Here is a tiny trained network, its code and every weight. The questions are about switching its units off for an input and a target symbol, where a switched-off unit gives its printed mean instead of its output.

import numpy as np


def w(rows, s, z=0):
    codes = np.array(rows[::2]) - 128.0
    scale = np.full(codes.shape[1], s)
    scale[-1] = z or s
    return codes * scale


def f(y):
    return np.maximum(y, 0)


def softmax(a):
    e = np.exp(a - a.max(-1, keepdims=True))
    return e / e.sum(-1, keepdims=True)


def log_softmax(a):
    a = a - a.max(-1, keepdims=True)
    return a - np.log(np.exp(a).sum(-1, keepdims=True))


def net(x, mask):
    ids = ['ΓΘΛΩβεζμφψ'.index(c) for c in x.split()]
    T = len(ids)
    res = E[ids] + P[:T]
    u = 0
    for l in range(3):
        q, k, v = (res @ M[l].T for M in (Q, K, V))
        z = softmax(np.where(np.tri(T) > 0, q @ k.T / 4**0.5, -1e9)) @ v
        res = res + np.where(mask[u], z, O[l][:, -1]) @ O[l][:, :-1]
        u += 1
        y = f(res @ A[l][:, :-1].T + A[l][:, -1])
        res = res + np.where(mask[u : u + 12], y, B[l][:, -1]) @ B[l][:, :-1]
        u += 12
    return log_softmax(res[-1] @ U[:, :-1].T + U[:, -1])


Q, K, V, O, A, B = {}, {}, {}, {}, {}, {}
E = w([
[225,249,173,116,155,65],'Γ',
[105,164,99,112,85,154],'Θ',
[107,152,98,71,108,124],'Λ',
[81,150,126,101,85,124],'Ω',
[87,132,158,66,92,100],'β',
[80,113,84,153,122,117],'ε',
[143,64,140,118,77,177],'ζ',
[149,109,127,184,172,159],'μ',
[103,109,179,171,117,106],'φ',
[124,115,84,106,198,173],'ψ',
],0.013)
P = w([
[188,127,28,147,4,11],'0',
[174,192,122,112,86,63],'1',
[168,190,150,138,76,100],'2',
[129,162,141,130,93,99],'3',
[109,145,147,130,100,121],'4',
[95,136,156,130,113,144],'5',
[69,123,160,125,131,151],'6',
[58,107,162,138,130,174],'7',
[42,97,170,140,136,195],'8',
[28,84,180,152,142,217],'9',
[21,68,182,131,149,218],'10',
[2,53,191,122,149,231],'11',
],0.0056)
Q[0] = w([
[86,119,138,133,111,148],'0.h1',
[186,115,103,157,150,130],'0.h1',
[254,97,121,158,166,104],'0.h1',
[183,112,124,137,155,111],'0.h1',
],0.015)
K[0] = w([
[78,103,170,130,117,188],'0.h1',
[220,183,127,92,96,99],'0.h1',
[254,209,105,111,47,28],'0.h1',
[220,169,110,128,83,49],'0.h1',
],0.0087)
V[0] = w([
[54,173,170,103,154,174],'0.h1',
[153,164,136,26,179,66],'0.h1',
[110,130,71,2,128,91],'0.h1',
[146,207,83,45,147,167],'0.h1',
],0.0045)
O[0] = w([
[56,127,170,63,136,153,152],'0.h1',
[195,37,159,85,145,131,23],'0.h1',
[161,2,111,86,15,125,69],'0.h1',
[125,52,85,79,161,129,2],'0.h1',
],0.0053,0.0018)
A[0] = w([
[113,94,172,176,109,55,145],'0.n1',
[70,111,101,112,54,125,202],'0.n2',
[76,62,176,125,105,125,254],'0.n3',
[40,225,44,116,91,152,158],'0.n4',
[113,253,123,120,86,76,150],'0.n5',
[112,90,137,151,122,198,202],'0.n6',
[133,201,127,104,113,121,124],'0.n7',
[128,97,66,152,139,134,191],'0.n8',
[129,161,110,80,183,172,136],'0.n9',
[154,149,168,146,204,172,173],'0.n10',
[116,197,173,169,128,39,217],'0.n11',
[108,152,52,154,169,146,181],'0.n12',
],0.007,0.0035)
B[0] = w([
[116,75,162,162,95,115,191],'0.n1',
[65,143,84,112,49,98,226],'0.n2',
[64,102,134,161,42,158,255],'0.n3',
[68,186,112,115,147,78,216],'0.n4',
[165,137,147,148,161,3,198],'0.n5',
[95,132,114,110,108,206,194],'0.n6',
[152,151,144,134,144,69,148],'0.n7',
[102,141,48,172,157,152,153],'0.n8',
[105,112,175,154,198,147,138],'0.n9',
[120,113,159,132,234,178,158],'0.n10',
[146,103,160,170,144,104,241],'0.n11',
[91,148,117,185,195,127,160],'0.n12',
],0.0063,0.0058)
Q[1] = w([
[74,94,111,132,105,165],'1.h1',
[57,112,131,179,135,163],'1.h1',
[162,77,123,77,119,180],'1.h1',
[254,108,144,69,154,119],'1.h1',
],0.0072)
K[1] = w([
[4,166,112,44,128,242],'1.h1',
[6,140,149,99,216,224],'1.h1',
[173,190,28,36,85,80],'1.h1',
[254,155,87,144,95,26],'1.h1',
],0.0041)
V[1] = w([
[152,49,195,152,107,119],'1.h1',
[110,255,132,79,125,120],'1.h1',
[108,118,147,153,133,121],'1.h1',
[113,74,181,142,99,100],'1.h1',
],0.0069)
O[1] = w([
[252,41,242,127,166,116,165],'1.h1',
[37,202,109,6,93,169,111],'1.h1',
[93,44,186,152,113,137,216],'1.h1',
[158,42,193,99,76,100,255],'1.h1',
],0.0033,0.0036)
A[1] = w([
[129,96,142,132,172,175,149],'1.n1',
[77,185,79,114,99,109,105],'1.n2',
[64,248,96,120,76,87,133],'1.n3',
[126,133,117,141,154,93,190],'1.n4',
[123,107,105,83,156,146,166],'1.n5',
[102,125,69,107,76,132,105],'1.n6',
[155,110,85,149,138,171,219],'1.n7',
[92,81,145,158,116,135,221],'1.n8',
[97,95,145,156,115,130,187],'1.n9',
[168,104,163,107,71,121,223],'1.n10',
[152,73,58,157,148,157,254],'1.n11',
[126,105,109,1,38,173,183],'1.n12',
],0.0087,0.0053)
B[1] = w([
[112,193,132,101,192,170,144],'1.n1',
[120,92,67,77,154,99,187],'1.n2',
[113,107,82,77,161,69,225],'1.n3',
[131,181,126,160,148,103,162],'1.n4',
[100,184,149,158,149,165,133],'1.n5',
[120,78,50,74,106,137,166],'1.n6',
[139,223,105,119,116,145,140],'1.n7',
[78,144,134,168,65,141,244],'1.n8',
[81,127,142,162,65,140,222],'1.n9',
[162,164,159,135,25,120,184],'1.n10',
[130,254,69,160,121,145,152],'1.n11',
[151,151,83,13,23,159,164],'1.n12',
],0.0071,0.011)
Q[2] = w([
[92,129,40,140,33,135],'2.h1',
[102,255,158,103,124,164],'2.h1',
[56,17,65,53,21,18],'2.h1',
[110,135,158,181,129,54],'2.h1',
],0.0094)
K[2] = w([
[70,134,127,125,98,207],'2.h1',
[127,118,59,235,71,108],'2.h1',
[25,110,165,140,149,189],'2.h1',
[215,129,255,213,121,152],'2.h1',
],0.0067)
V[2] = w([
[132,110,173,161,38,160],'2.h1',
[90,1,147,125,123,16],'2.h1',
[126,101,57,18,139,137],'2.h1',
[192,134,175,45,76,122],'2.h1',
],0.0092)
O[2] = w([
[127,213,158,44,99,214,251],'2.h1',
[1,79,169,77,135,88,177],'2.h1',
[151,60,63,100,127,114,30],'2.h1',
[164,95,140,50,191,241,110],'2.h1',
],0.0087,0.021)
A[2] = w([
[91,138,100,160,140,124,172],'2.n1',
[216,59,48,183,144,143,103],'2.n2',
[150,47,86,131,169,112,2],'2.n3',
[112,36,109,113,179,119,93],'2.n4',
[89,112,104,182,155,77,150],'2.n5',
[129,132,170,195,69,154,142],'2.n6',
[168,133,182,148,254,151,214],'2.n7',
[115,130,128,119,129,122,127],'2.n8',
[84,116,119,183,117,97,165],'2.n9',
[125,100,147,94,98,157,155],'2.n10',
[137,179,96,103,97,108,150],'2.n11',
[103,159,124,110,178,106,117],'2.n12',
],0.0093,0.0051)
B[2] = w([
[144,127,147,102,112,95,169],'2.n1',
[29,84,144,198,2,255,147],'2.n2',
[127,178,189,220,159,165,150],'2.n3',
[115,140,138,161,219,126,158],'2.n4',
[175,109,153,90,101,84,163],'2.n5',
[128,125,99,82,184,106,253],'2.n6',
[210,33,187,103,95,168,138],'2.n7',
[123,122,138,127,128,127,156],'2.n8',
[163,110,141,90,111,101,184],'2.n9',
[119,131,103,133,177,117,196],'2.n10',
[155,169,151,187,163,144,213],'2.n11',
[117,102,182,139,96,129,160],'2.n12',
],0.0085,0.02)
U = w([
[195,56,197,117,98,147,162],'Γ',
[95,71,164,207,130,105,3],'Θ',
[98,86,97,149,120,179,44],'Λ',
[108,112,84,111,254,99,144],'Ω',
[116,49,101,17,125,155,70],'β',
[125,58,110,48,69,36,148],'ε',
[204,177,44,89,148,164,197],'ζ',
[204,218,88,228,190,65,142],'μ',
[70,195,185,131,106,117,158],'φ',
[151,128,109,182,29,124,115],'ψ',
],0.0044,0.0037)

Each question gives the input, a string of symbols that net reads in full, and the target symbol t.
The units are the heads (4 rows each of Q, K, V and O) and the neurons (one row each of A and B). Each row of codes is followed by its name. A weight is (code - 128) times the scale printed after its matrix; where a second scale follows, it is the last column's (O, A, B and U).
mask holds one flag per unit, layer by layer, with each layer's heads first. A switched-off unit (its flag False) gives its mean, the last column of its rows in O or B, instead of its output. The means were averaged over made-up inputs and are rounded, as every weight is.
A unit's drop is (log p(t) with every unit on - log p(t) with that unit switched off) / (log p(t) with every unit on - log p(t) with every unit switched off).
most important unit: the unit with the biggest drop
k most important neurons: the k neurons with the biggest drops, biggest first
top k neurons in layer l: the k neurons of layer l with the biggest drops, biggest first
drop when u is switched off: that unit's drop, to one decimal
input Θ φ φ Ω Ω φ ε ζ ε β, target ζ: most important unit : 1.n3
input Γ Λ φ ε μ Λ, target μ: 2 most important neurons : 0.n10; 1.n1
input Θ ε Λ Θ, target ε: 2 most important neurons : 0.n5; 2.n5
input ε μ β Ω, target μ: 2 most important neurons : 0.n5; 1.n3
input Γ ζ μ ε Ω Θ, target ε: 2 most important neurons : 1.n10; 0.n11
input ε φ φ ζ φ ζ Λ φ β Ω Ω Λ, target Ω: 2 most important neurons : 2.n4; 1.n3
input μ Θ Ω Ω φ ψ, target μ: 2 most important neurons : 1.n11; 1.n7
input Ω φ ζ Γ ζ β ε, target ζ: 2 most important neurons : 1.n3; 1.n2
input φ ζ Γ Θ Θ Θ, target Θ: 2 most important neurons : 2.n3; 2.n2
input φ Ω φ β Γ β Ω μ ε ε, target μ: top 3 neurons in layer 1 : 1.n3; 1.n1; 1.n2
input ε Ω Ω Ω Λ Θ Ω β ε Ω Γ, target Γ: 2 most important neurons : 2.n7; 0.n5
input Θ φ φ Λ ζ Γ Ω μ, target Θ: top 2 neurons in layer 1 : 1.n3; 1.n2
input ψ ε φ φ ε Θ β, target ε: top 2 neurons in layer 0 : 0.n2; 0.n12
input ζ μ φ φ ε Λ φ φ Ω ε ζ Ω, target ζ: 2 most important neurons : 1.n3; 1.n12
input φ ε Ω Γ φ Λ Λ Ω, target Ω: most important unit : 0.h1
input Γ Θ Θ, target Θ: 3 most important neurons : 2.n2; 2.n3; 1.n3
input ψ φ φ Ω Θ μ Λ Γ Λ φ μ, target ψ: top 2 neurons in layer 1 : 1.n11; 1.n7
input φ Λ Ω φ Λ ε φ ψ ε, target ψ: top 2 neurons in layer 1 : 1.n3; 1.n1
input φ μ Θ Λ φ φ μ Θ Γ, target Γ: top 2 neurons in layer 1 : 1.n8; 1.n9
input ε ε Λ Γ ε φ ψ Ω β, target ψ: top 2 neurons in layer 0 : 0.n10; 0.n9
input ε Θ ε μ, target ε: most important neuron : 2.n5
input β φ Θ ε ψ, target β: top 2 neurons in layer 1 : 1.n12; 1.n10
input μ φ β ε Λ φ Θ Ω Λ, target Ω: 3 most important neurons : 2.n4; 0.n11; 1.n12
input ζ φ φ Θ φ Λ ψ ε Λ, target ψ: top 2 neurons in layer 2 : 2.n2; 2.n6
input φ Θ Ω Λ ψ φ ε Ω β ζ ε ε, target ζ: top 2 neurons in layer 0 : 0.n6; 0.n4
input ζ Θ μ Ω Θ, target μ: 2 most important neurons : 0.n5; 1.n3
input Λ φ ψ φ β φ ψ, target Λ: 2 most important neurons : 2.n2; 1.n12
input φ φ Γ μ φ ζ Θ Ω, target ζ: top neuron in layer 0 : 0.n5
input Ω φ φ φ ε μ ε, target μ: drop when 1.n5 is switched off : 0.0
